[191 159 117 137 124 159 116 150]  neti
[124 155  98 170 190 109 110 181]  biku
[ 96 127 119 125 123 109 117  85]  neta
[ 96 127 119 125  96  76 107  84]  mavu
[103 128 133 169  80  95 205 128]  votop
[103 128 205 169  80  95 129 133]  doga
[129  77 129  93 172 148 119 135]  lib
order: [135 119 148 172  93 129  77 129] | lib
step +1: [129] | [130]
order: [ 80  95 103 128 129 133 169 205] | doga
step +1: [169  80  95 129] | [170  81  96 130]
order: [128 205  95  80 169 133 128 103] | votop
step +1: [155  98 170 190] | [156  99 171 191]

[148 154 168 103 129 145 137 138 131 128 128]  timil
[161 122 140 134 140 129 125 194 121 127 133]  fevun
[149 143  88 126 141 127 107 124 120 137 132]  votop
[145 104 127 136 108 125 101 203 135 147 144]  Nit
[117 112 160 139 123 146 134 141 135 143 117]  doga
[141 132 120 126 127  88 137 106 124 143 149]  neti
[145 138 129 128 155 131 137 103 168 148 128]  gis
step -1: [120] | [119]
order: [ 88 106 120 124 126 127 132 137 141 143 149] | neti
step +1: [128 155] | [129 156]
order: [103 128 128 129 131 137 138 145 148 154 168] | timil

[187 134 138  98 142 121 150 101 139 120 122 117 101 159  80 103 133 135
 162 158 115 145 123 181 133 121 135 128 149 105 194  82 159 152] : timil
[162  80 133 123 150 149 194  98 142 145 115 159 134 135  82 133 158 159
 187 101 117 181 138 105 122 120 121 139 128 101 120 103 152 135] : biku
[187 134 138  98 142 121 150 101 139 120 122 117 101 159  80 103 133 135
 162 158 115 145 145 132 136  89  89 127 157 133 148 131 128 132] : Nit
[187 134 138  98 142 121 150 101 139 120 122 117 101 159  80 103 133 135
 170 151 130 136 120 180 134 104 142 125 172 100 205  61 156 147] : lib
step +1: [135] | [136]
order: [132 128 131 148 133 157 127  89  89 136 132 145 145 115 158 162 135 133
 103  80 159 101 117 122 120 139 101 150 121 142  98 138 134 187] | Nit
order: [181 133 121 135 128 149 105 194  82 159 152 187 134 138  98 142 121 150
 101 139 120 122 117 101 159  80 103 133 135 162 158 115 145 123] | timil

[126 117 116 126] : neta
[126 126 116 116] : doga
[126 126 116 115] : biku
[115 125 116 126] : Nit
order: [115 116 126 126] | biku
order: [116 116 126 126] | doga
order: [126 125 116 115] | Nit
step -1: [126] | [125]
order: [115 126 126 116] | biku
step -1: [126 126] | [125 125]
step -1: [116] | [115]

[149 108 135 149 178 150 122] = mavu
[143 114 129 143 166 145 130] = lib
[ 94 116 142  94 125 101 119] = doga
[192  61 149 192 141 168 103] = neta
[135 130 124 135 124  97 175] = votop
step -1: [61] | [60]
step -1: [168] | [167]

[128  87 127 131  61 139 177 145  64]  timil
[132 145 177 128  61  87 127 139  64]  doga
[ 89  84  96  72 112 148  87 163 193]  gis
order: [ 61  64  87 127 128 132 139 145 177] | doga
order: [145  64 128  87 127 131  61 139 177] | timil
order: [ 64 139 127  87  61 128 177 145 132] | doga
step -1: [177 128] | [176 127]

[132  76 104 107 121 113 121 151 111 172 144 136  90  84 165 139  62]  doga
[136  77 111  92 128 108 125 161 120 171 145 131  65  68 161 131  62]  Nit
[151  62  84  91 113 121 144 136 121 111 139  76 165 132 172 107 104]  fevun
[126 152  91  95 101 163 110 189 104 152 124 155  76 119 159 121  96]  mavu
[161 131 131  68 109 136 171 120  62 145 161 111  65  92 128 125  77]  gis
step +1: [132  76 104] | [133  77 105]
order: [ 62 132  76 104 107 121 113 121 151 111 172 144 136  90  84 165 139] | doga
order: [ 62  65  68  77  92 108 111 120 125 128 131 131 136 145 161 161 171] | Nit
step +1: [172 144] | [173 145]

[ 96 135 118 115 109 121 147 112  96 135 143 156 147 137 125 118 171 162
 124 134 128 138 106 108 138 146 134 103 158 112 141 134 139 134  93  84
 151 162 123 112 147 120 125 146 150 117 150 116 113 108 127 119 126 103] = mavu
[124 112 123  96 113 146 134 147 162 126 112 139 125 119 109 115 138 118
 108 137 120 158 103 138 134 127 121 112 134 103  96 150 135 146  93 108
 156 118 125 171 117 147 141 150 116  84 128 147 106 135 144 151 134 162] = lib
[ 96 135 118 115 109 121 147 112  96 135 143 143 147 137 125 118 171 111
 124 134 128 138 106 108 138 146 134 103 141 112 141 134 139 134 138 146
 159  85  81 126 109 139 172 131  86 134 108 108 149 125 127 128 133 140] = neta
step +1: [125 118 171 162] | [126 119 172 163]
step -1: [158 103] | [157 102]
step +1: [106 135 144] | [107 136 145]
order: [134 147 147 117 126 150 128 137 162  93 139 138  96 134 158 146 118 147
 103 106 141 138 134 135 125 112 112 119 123 127 109 103 150 146 124 144
 113 162 171 134 108 118  96 156 116 120 121 135 151 108 112 125 115  84] | lib
step +1: [115] | [116]
step -1: [85] | [84]
order: [ 84  93  96  96 103 103 106 108 108 109 112 112 112 113 115 116 117 118
 118 119 120 121 123 124 125 125 126 127 128 134 134 134 134 135 135 137
 138 138 139 141 143 146 146 147 147 147 150 150 151 156 158 162 162 171] | mavu

[159 126 129 134 129 109 108 131 121 119 133 135 120 120 134 111 122 133
 121 124 130 145  98] = biku
[120 122 131 120  98 145 119 109 130 134 129 135 133 111 159 133 124 129
 120 121 126 134 108] = doga
[161 142  66  75 124 124  96  99  89 158 154 128 154 169 127 128  99 157
 157 140 138 142  95] = Nit
[126 149  54  86 124 155 152  97 128 170 131 123 164 135 109 146 103 161
 188 159 154  71 161] = timil
[159 149 129 134 129 109 108 131 121 119 133 135 120 120 134 111 122 133
 121 124 130 145  98] = neta
[103 125 148 157 130 141 166 141 162 120 106 127 121  92 121 134 141 119
 129 132 133  89 169] = gis
step +1: [103 161 188 159] | [104 162 189 160]
step +1: [125 148 157] | [126 149 158]
step +1: [126 149] | [127 150]
order: [ 98 145 130 124 121 133 122 111 134 120 120 135 133 119 121 131 108 109
 129 134 129 126 159] | biku
order: [ 98 108 109 111 119 120 120 120 121 122 124 126 129 129 130 131 133 133
 134 134 135 145 159] | doga

[162 107 133  96]  Nit
[134 140  81 158]  fevun
[137 116 143 109]  mavu
[133 139  75 132]  votop
[134 126 119  59]  lib
[110 112 155 130]  neti
[133 102 119  77]  biku
[134 152 135 175]  Kovek
[119 132 141  90]  timil
[142 146  82 128]  neta
[107 133  97 162]  gis
order: [135 175 134 152] | Kovek
order: [137 109 143 116] | mavu
order: [ 59 134 126 119] | lib
order: [ 97 162 107 133] | gis
step +1: [119] | [120]

[140 150 122 147 116 128 149 147 116] -> gis
[120 152 139 114 119 173 169 147  88] -> Kovek
[120 123  60 159 182 126 144 147 107] -> lib
[122 140 142 126 121 169 150 147 102] -> timil
[128 122 117 149 147 150 140 147 116] -> fevun
[117 150 165  90  85 129 142 120 110] -> biku
[100 153 113  88 110  66 140 105 107] -> doga
[105 140  92 105 130  59 139 110 107] -> neti
[126 138 139 127 121 171 149 147 107] -> votop
step +1: [116 128 149] | [117 129 150]
step +1: [117] | [118]
step -1: [140 150 122 147] | [139 149 121 146]
step -1: [105 130  59 139] | [104 129  58 138]
order: [122 150 147 128 117 147 116 140 149] | fevun

[210  82 132 131]  lib
[171  66 141  63]  votop
[131 117 136 125]  doga
[132  82 131 209]  Kovek
[160  60 139  69]  mavu
[131 112 138 123]  neta
[112 131 124 138]  timil
[169 100 104 128]  Nit
[210  82 132 129]  biku
order: [ 82 131 132 210] | lib
order: [123 138 112 131] | neta

[ 92 198 127 125 119 122 150 105 139 146] -> neta
[122 116  91 138 132 151 139  79  75 113] -> Nit
[107 149 101 132 120 139 131 112 128 136] -> biku
[105 183 147 122 114 113 129 149 180 153] -> votop
[136 139 128 101 112 106 131 132 120 149] -> doga
order: [101 107 112 120 128 131 132 136 139 149] | biku
order: [149 113 180 153 129 183 147 122 114 105] | votop
order: [153 180 149 129 113 114 122 147 183 105] | votop
step +1: [105] | [106]

[141 124 134 154 135 118 119] -> gis
[155 119 130 120 149 153 114] -> votop
[140 121 164 101 109 101 105] -> timil
[128 141 138 131 128 125 134] -> Kovek
[108 109 151 111 171 115 129] -> fevun
[138 128 154 168 142 138 118] -> biku
[125 121 134 190 163 117  82] -> doga
[131 121 149 122 136 125 133] -> Nit
[151 115 108 108 129 171 111] -> lib
[116 136 152 124 124 147 125] -> mavu
order: [129 108 111 171 108 151 115] | lib
step -1: [125] | [124]
order: [101 101 105 109 121 140 164] | timil
step +1: [134 190 163 117] | [135 191 164 118]

[ 98 132 133 129 140 119 134] : gis
[158 114  42  63  76  96  80] : doga
[ 76  63 158  80  43  96 114] : mavu
[ 98 132 133 129 140 119 112] : Nit
[ 69 153 182 151 183 120 170] : fevun
order: [ 42  63  76  80  96 114 158] | doga
step -1: [ 98 132 133 129] | [ 97 131 132 128]
order: [112 119  98 133 132 129 140] | Nit
step -1: [119] | [118]
order: [140 119 112  98 132 133 129] | Nit

[102 127 136 137 116 126 156 175 111 127 119 124]  votop
[134 122 131 131 102 118 106 106 119 104 136 136]  mavu
[121 130 119 150 132 111 137 139 125 128 120 127]  gis
[115 130 194  96 115 174 123 105 114 122 136 126]  neta
[129 128 126 153 141 114 133 143 137 135 136 139]  lib
[116 111 126 127 127 175 124 103 137 119 156 136]  biku
[150 138 126 104 168 132 133 105 162 160 127 128]  doga
step -1: [175 111 127] | [174 110 126]
order: [124 119 127 111 175 156 126 116 137 136 127 102] | votop
step -1: [96] | [95]
step +1: [96] | [97]

[ 95 120 192 128  79] : mavu
[ 79  95 120 128 191] : doga
[120 128  94  79 192] : gis
order: [191  79  95 120 128] | doga
order: [191 128 120  95  79] | doga
step +1: [ 95 120] | [ 96 121]
order: [ 79 128 192 120  95] | mavu
order: [ 95 128 192  79 120] | mavu

